Each row comes from the steps of one path. Every step used is in the known rows, and no mark comes twice. Write the path behind each row, first mark first.
Known rows
gupap -> bedul -> resipi -> vilagi: [-2.943 -1.333 -3.504 -0.670  1.376 -0.140  3.552  2.472  0.049 -3.078
  0.316 -0.012  0.050 -3.246  2.382  0.675  1.057 -2.646 -3.461 -0.447]
gupap -> vilagi: [ 0.104  2.401 -2.002  2.761 -2.231  1.028 -0.270  2.371 -2.504 -3.434
  1.246 -1.732 -1.677 -0.571  0.421  2.767 -1.280 -1.393  0.617 -1.726]
bedul -> meseb -> topo -> gupap: [-2.119 -0.496 -2.015  2.618 -0.139  2.179 -5.860 -1.475 -2.368  3.180
  1.264  2.056  2.435  0.572 -1.237 -6.308 -1.465  5.027 -3.399  2.887]
meseb -> topo -> bedul -> resipi: [-4.458 -4.764 -2.496 -1.679 -0.465 -2.195  0.542 -3.142  0.299 -0.001
  0.376  3.714 -0.008 -2.473  2.728 -1.188 -1.189  5.491 -3.576  5.898]
meseb -> topo: [-1.115 -1.895  0.410  2.340  2.141 -1.230 -2.556 -1.882 -0.735  3.362
  0.904  1.586  0.035 -0.883  1.017 -3.168 -0.905  1.081  0.280  2.899]
topo -> gupap -> vilagi: [ 1.030  2.633 -5.521  1.972 -4.908  1.749 -1.113 -0.601 -2.452 -4.762
  0.677 -3.065 -0.607  0.274 -0.680  0.962 -0.645  1.893 -0.489  0.945]
resipi -> gupap -> bedul: [ 0.657 -0.545 -2.146  3.576  1.792  1.842 -0.312 -0.079 -3.112  3.486
 -3.264 -2.743 -0.550 -0.413  2.143 -3.016 -2.465 -3.117 -0.923 -0.175]
topo -> bedul: [-0.487 -1.602 -1.694 -2.036 -1.888 -1.462  2.349  0.477 -1.283 -0.017
 -0.131 -0.110 -1.345 -2.260  2.241  0.435 -1.514  4.167 -2.023  2.124]
topo -> gupap -> vilagi -> meseb: [ 1.513  1.656 -6.441  3.452 -5.061  2.959 -2.291  1.622 -1.129 -6.556
  2.218 -5.224 -0.214 -0.593  1.108  0.045 -0.541  4.402  1.143 -2.184]
topo -> gupap: [ 0.776 -0.098 -4.029 -0.575 -2.901  0.866 -1.018 -2.901  0.434 -1.600
 -1.411 -1.266  1.070  1.014 -1.382 -2.313  0.530  3.281 -1.567  2.223]
gupap -> vilagi -> meseb: [ 0.782  1.540 -2.762  4.151 -2.518  1.833 -1.145  4.638 -1.386 -5.276
  3.440 -4.065 -1.485 -1.986  2.422  1.923 -0.966  1.317  2.282 -5.015]
resipi -> gupap -> vilagi -> meseb -> topo: [ 0.495  0.928 -2.865  9.084 -0.115  2.144 -5.757  0.671 -3.107 -0.945
  1.953 -3.009  0.133 -2.095  5.077 -1.497 -2.340 -0.058  2.578 -1.787]
vilagi -> gupap -> bedul -> resipi -> topo: [-3.469 -2.513 -1.636 -1.893 -1.375  0.524  6.232  0.121 -4.778  0.355
 -3.737  1.849 -1.450 -3.597 -3.249  0.677  1.989  2.341 -2.173  3.213]
vilagi -> gupap -> bedul: [ 0.344 -1.982 -2.919 -0.466  0.100  2.155  1.855  0.060 -4.144  0.842
 -1.544 -2.599 -1.558 -1.744 -1.921 -0.908 -0.779  0.490 -1.662  1.371]
vilagi -> meseb: [ 0.539 -1.084 -0.362  1.656 -0.441  0.445 -0.780  2.284  0.819 -1.948
  1.776 -2.157  0.543 -1.059  1.995 -0.711  0.153  2.495  1.574 -3.367]
bedul -> meseb -> topo -> gupap -> vilagi: [-2.453  1.874 -3.943  4.964 -2.131  3.213 -5.921  1.040 -5.199  0.047
  3.178  0.048  0.765  0.407 -0.473 -3.400 -2.288  3.435 -2.317  1.627]
bedul -> resipi -> gupap -> vilagi -> meseb: [-0.847  1.194 -4.078  4.800 -2.712  3.408 -1.835  1.443 -0.303 -7.948
  1.152 -2.409  2.157 -0.986  4.135  2.328 -0.018 -0.404  1.627 -3.882]
topo -> bedul -> resipi -> gupap -> vilagi: [-2.000  1.470 -5.708  0.981 -4.115  1.743  1.862 -0.918 -2.359 -6.140
 -1.678 -0.406  0.218 -2.070  4.235  3.836 -1.558  1.076 -2.161  1.722]
bedul -> meseb: [-1.859  1.030  1.449  0.315  0.613  2.063 -2.018  3.329 -2.307  1.398
  1.804  1.177  1.684  0.967 -0.755 -1.322 -1.060  0.664 -2.224 -2.062]

Which path is each row?
[-3.954 -3.540 -5.258  2.330 -2.911 -0.455 -0.331  1.543 -1.329 -5.289
  3.469  0.013 -1.321 -4.555  5.136  0.901 -2.010  6.460 -0.925  0.554]
gupap -> vilagi -> meseb -> topo -> bedul -> resipi
[-2.625 -2.327 -0.385  1.840  2.811  3.296 -2.387  1.639 -6.922  5.428
  0.921  1.168 -0.287 -1.592 -1.543 -4.783 -2.721  1.998 -4.315  1.738]
vilagi -> gupap -> bedul -> meseb -> topo
[-3.643  0.068 -1.529  1.704 -1.502  1.525  1.505  4.416 -7.488  4.949
 -1.475  0.080 -0.967 -1.451 -2.986 -4.893 -1.245  4.188 -4.097  1.473]
resipi -> topo -> gupap -> bedul -> meseb
[-2.990 -6.631 -6.489  1.759  0.035  1.773 -2.588 -2.257  0.466 -1.105
  0.136 -1.554  0.755 -1.523  1.119 -6.303 -1.055  6.906 -2.802  2.090]
vilagi -> meseb -> topo -> gupap -> bedul -> resipi
[-3.353 -0.913 -3.039 -1.976 -4.192 -0.826  2.536 -2.857 -0.378 -1.625
 -2.904  2.768  0.925 -1.414 -3.084 -0.450  3.431  4.750 -1.393  4.303]
bedul -> resipi -> topo -> gupap
[-2.130 -3.681 -1.166  0.353  0.025 -2.671 -0.494 -1.627 -2.482  3.377
  0.891  1.455 -1.693 -3.477  3.021 -2.517 -2.649  4.995 -1.914  5.144]
meseb -> topo -> bedul
[-0.691 -0.501 -1.751  6.236 -0.325  0.611 -4.143  2.964 -2.753 -1.892
  4.118 -1.951 -1.328 -2.719  3.283 -1.017 -1.989  2.292  2.719 -1.952]
gupap -> vilagi -> meseb -> topo
[ 0.133 -0.975 -4.756  4.639 -0.640 -0.800 -4.255 -0.543  1.365 -1.799
  3.734 -1.723  1.560 -4.184  3.458 -4.077  1.713  4.692  0.152  1.261]
resipi -> vilagi -> meseb -> topo -> gupap
[-2.787 -1.110 -4.892  3.342 -2.191  0.326 -1.063 -2.562 -3.130 -2.452
 -0.314  1.392 -0.318 -2.825  5.397  0.921 -2.239  1.946 -2.095  4.326]
meseb -> topo -> bedul -> resipi -> gupap -> vilagi
[-1.844 -1.663 -3.602 -1.681 -1.513  0.596  2.007 -3.084  0.385 -2.540
 -2.827  1.294  1.793 -1.654  3.554  0.815 -0.793  2.617 -3.070  3.233]
topo -> bedul -> resipi -> gupap
[-4.219 -0.716  0.485 -1.332 -1.378 -1.753  4.011 -0.199 -0.621 -1.068
 -2.104  4.065  0.352 -1.988 -1.384  2.037  2.430  1.089  0.065  1.824]
bedul -> resipi -> topo
[-3.101 -0.401  2.061  3.098  2.604  1.088 -4.930  1.520 -2.799  4.660
  2.222  3.313  1.419 -0.357  0.377 -4.328 -2.023  1.877 -1.930  0.720]
bedul -> meseb -> topo
[-2.865 -4.542 -3.318  2.381 -0.158 -0.099 -2.077 -3.080  0.659 -1.001
 -0.321  0.874  1.773 -3.546  6.516 -2.975 -1.570  6.313 -1.443  2.514]
vilagi -> meseb -> topo -> bedul -> resipi -> gupap
[-1.447 -2.748 -2.758  3.304  0.360 -3.208 -0.563  2.679 -0.836 -0.852
  4.148 -0.711 -0.588 -7.018  7.242 -1.635 -0.625  5.224 -0.793  1.610]
resipi -> vilagi -> meseb -> topo -> bedul
[-0.559  0.744 -4.944  4.222 -2.880  0.832 -4.313 -2.728 -2.506 -1.250
  1.511 -1.115 -0.995 -0.396 -0.015 -2.263 -1.369  2.890 -0.378  3.219]
meseb -> topo -> gupap -> vilagi
[-0.744  3.324 -3.768  2.643 -6.282 -0.107  1.811  1.125 -5.348 -1.064
 -0.765 -1.313 -2.100 -2.040 -2.069  0.860  0.859  2.768  0.884  2.020]
resipi -> topo -> gupap -> vilagi
[-1.188 -3.823 -4.657  2.516  0.475  0.458 -2.371 -3.099 -2.934  4.127
 -1.355 -1.933 -0.990 -0.927 -0.452 -7.098 -2.371  4.072 -2.474  4.689]
meseb -> topo -> gupap -> bedul
[-2.555 -2.718 -6.154  2.583 -0.792 -0.232 -3.276 -1.734  3.232 -5.539
  3.225  0.280  3.521 -4.019  3.157 -2.852  3.160  4.679 -1.482  1.787]
bedul -> resipi -> vilagi -> meseb -> topo -> gupap
[-1.097  0.922 -3.614 -2.573 -1.462  0.746  2.378 -0.943  1.926 -6.694
  1.012  1.889  2.287 -3.590 -0.845  4.177  4.746 -1.044 -1.832  1.629]
bedul -> resipi -> vilagi -> gupap
[ 1.164  3.847 -2.556  5.136 -2.000  2.827 -1.713  0.410 -3.039 -2.442
 -0.325 -2.456 -0.261 -0.068  2.396  2.035 -1.388 -3.248  0.853 -1.126]
resipi -> gupap -> vilagi
[-0.518 -3.147 -0.246  3.770  1.670 -0.282 -3.766  0.366 -0.256  1.160
  2.565 -0.338  0.504 -2.016  2.474 -3.972 -0.925  3.507  1.290 -0.397]
vilagi -> meseb -> topo
[-3.600 -3.046  0.693  3.542  3.723  2.026 -3.731  3.147 -5.322  6.904
  1.508  0.928 -0.728 -1.118  0.608 -6.489 -4.078  1.118 -3.555  0.592]
gupap -> bedul -> meseb -> topo
